Here is a tiny trained network, its code and every weight. The questions are about switching its units off for an input and a target symbol, where a switched-off unit gives its printed mean instead of its output.

import numpy as np


def w(rows, s, z=0):
    codes = np.array(rows[::2]) - 128.0
    scale = np.full(codes.shape[1], s)
    scale[-1] = z or s
    return codes * scale


def f(y):
    return np.maximum(y, 0)


def softmax(a):
    e = np.exp(a - a.max(-1, keepdims=True))
    return e / e.sum(-1, keepdims=True)


def log_softmax(a):
    a = a - a.max(-1, keepdims=True)
    return a - np.log(np.exp(a).sum(-1, keepdims=True))


def net(x, mask):
    ids = ['ΘΛΦΨΩβγζημπτ'.index(c) for c in x.split()]
    T = len(ids)
    res = E[ids] + P[:T]
    q, k, v = (res @ M[0].T for M in (Q, K, V))
    z = softmax(np.where(np.tri(T) > 0, q @ k.T / 3**0.5, -1e9)) @ v
    res = res + np.where(mask[0], z, O[0][:, -1]) @ O[0][:, :-1]
    y = f(res @ A[0][:, :-1].T + A[0][:, -1])
    res = res + np.where(mask[1:9], y, B[0][:, -1]) @ B[0][:, :-1]
    return log_softmax(res[-1] @ U[:, :-1].T + U[:, -1])


Q, K, V, O, A, B = {}, {}, {}, {}, {}, {}
E = w([
[53,184,125],'Θ',
[54,173,113],'Λ',
[45,164,111],'Φ',
[175,15,158],'Ψ',
[200,67,118],'Ω',
[99,23,50],'β',
[38,204,169],'γ',
[168,3,168],'ζ',
[176,153,37],'η',
[19,210,190],'μ',
[200,44,180],'π',
[240,236,89],'τ',
],0.012)
P = w([
[146,197,7],'0',
[135,114,108],'1',
[114,120,121],'2',
[108,121,133],'3',
[104,128,142],'4',
[104,131,151],'5',
[105,136,161],'6',
[107,144,175],'7',
],0.016)
Q[0] = w([
[247,83,165],'h0',
[135,49,75],'h0',
[155,101,141],'h0',
],0.015)
K[0] = w([
[180,106,251],'h0',
[134,80,144],'h0',
[148,88,137],'h0',
],0.013)
V[0] = w([
[149,161,172],'h0',
[98,166,255],'h0',
[159,210,118],'h0',
],0.009)
O[0] = w([
[46,109,44,88],'h0',
[37,110,2,2],'h0',
[52,30,153,144],'h0',
],0.0082,0.0098)
A[0] = w([
[91,84,166,103],'n0',
[176,204,60,253],'n1',
[227,110,80,135],'n2',
[98,18,184,91],'n3',
[33,119,130,165],'n4',
[114,253,143,236],'n5',
[147,31,66,171],'n6',
[166,69,57,217],'n7',
],0.012,0.0057)
B[0] = w([
[184,213,58,177],'n0',
[52,204,108,205],'n1',
[77,119,51,230],'n2',
[77,218,82,212],'n3',
[78,7,79,166],'n4',
[175,57,88,254],'n5',
[158,148,70,163],'n6',
[160,168,79,184],'n7',
],0.011,0.0076)
U = w([
[167,183,8,103],'Θ',
[135,161,98,254],'Λ',
[122,154,129,211],'Φ',
[155,76,117,165],'Ψ',
[147,146,137,128],'Ω',
[217,116,129,61],'β',
[66,117,89,68],'γ',
[155,74,108,103],'ζ',
[134,245,149,2],'η',
[70,85,95,89],'μ',
[143,55,107,136],'π',
[54,197,130,47],'τ',
],0.014,0.0087)

Each question gives the input, a string of symbols that net reads in full, and the target symbol t.
The units are the heads (3 rows each of Q, K, V and O) and the neurons (one row each of A and B). Each row of codes is followed by its name. A weight is (code - 128) times the scale printed after its matrix; where a second scale follows, it is the last column's (O, A, B and U).
mask holds one flag per unit, heads first, then neurons. A switched-off unit (its flag False) gives its mean, the last column of its rows in O or B, instead of its output. The means were averaged over made-up inputs and are rounded, as every weight is.
A unit's drop is (log p(t) with every unit on - log p(t) with that unit switched off) / (log p(t) with every unit on - log p(t) with every unit switched off).
The circuit of an input: a set's keep is (log p(t) with only the set's units on - log p(t) with every unit switched off) / (log p(t) with every unit on - log p(t) with every unit switched off). Starting from all 9 units, units are removed one at a time, each time the one whose removal leaves the highest keep (on an exact tie, the one counted first), for as long as the keep stays at least 0.8.
circuit, biggest first: the units of the circuit, biggest drop first
k most important neurons: the k neurons with the biggest drops, biggest first
drop when u is switched off: that unit's drop, to one decimal
input μ μ Θ β η β τ Φ, target μ: circuit, biggest first	[h0 n4]
input η π β Ω β π ζ, target Θ: circuit, biggest first	[h0]
input β π γ, target β: circuit, biggest first	[h0 n5]
input τ τ η Λ η Λ β Θ, target τ: 3 most important neurons	[n3 n4 n5]
input γ π β η β μ Φ, target γ: 2 most important neurons	[n4 n3]
input γ η γ Φ γ Θ π β, target Θ: circuit, biggest first	[h0 n6]
input τ β β Ψ Θ, target τ: 3 most important neurons	[n3 n5 n4]
input μ β β Φ, target μ: circuit, biggest first	[n4 h0]
input η η π η Θ, target η: circuit, biggest first	[h0 n3 n0]
input τ τ μ, target τ: 3 most important neurons	[n3 n4 n5]
input π γ β μ, target π: circuit, biggest first	[n5 n4 n1]
input β Ω μ Φ γ γ γ, target β: drop when n5 is switched off	0.4
input μ Ψ τ γ, target μ: drop when n4 is switched off	0.9
input γ Ψ Λ, target γ: drop when h0 is switched off	1.5
input τ β Θ η η ζ Ω, target Θ: most important neuron	[n7]
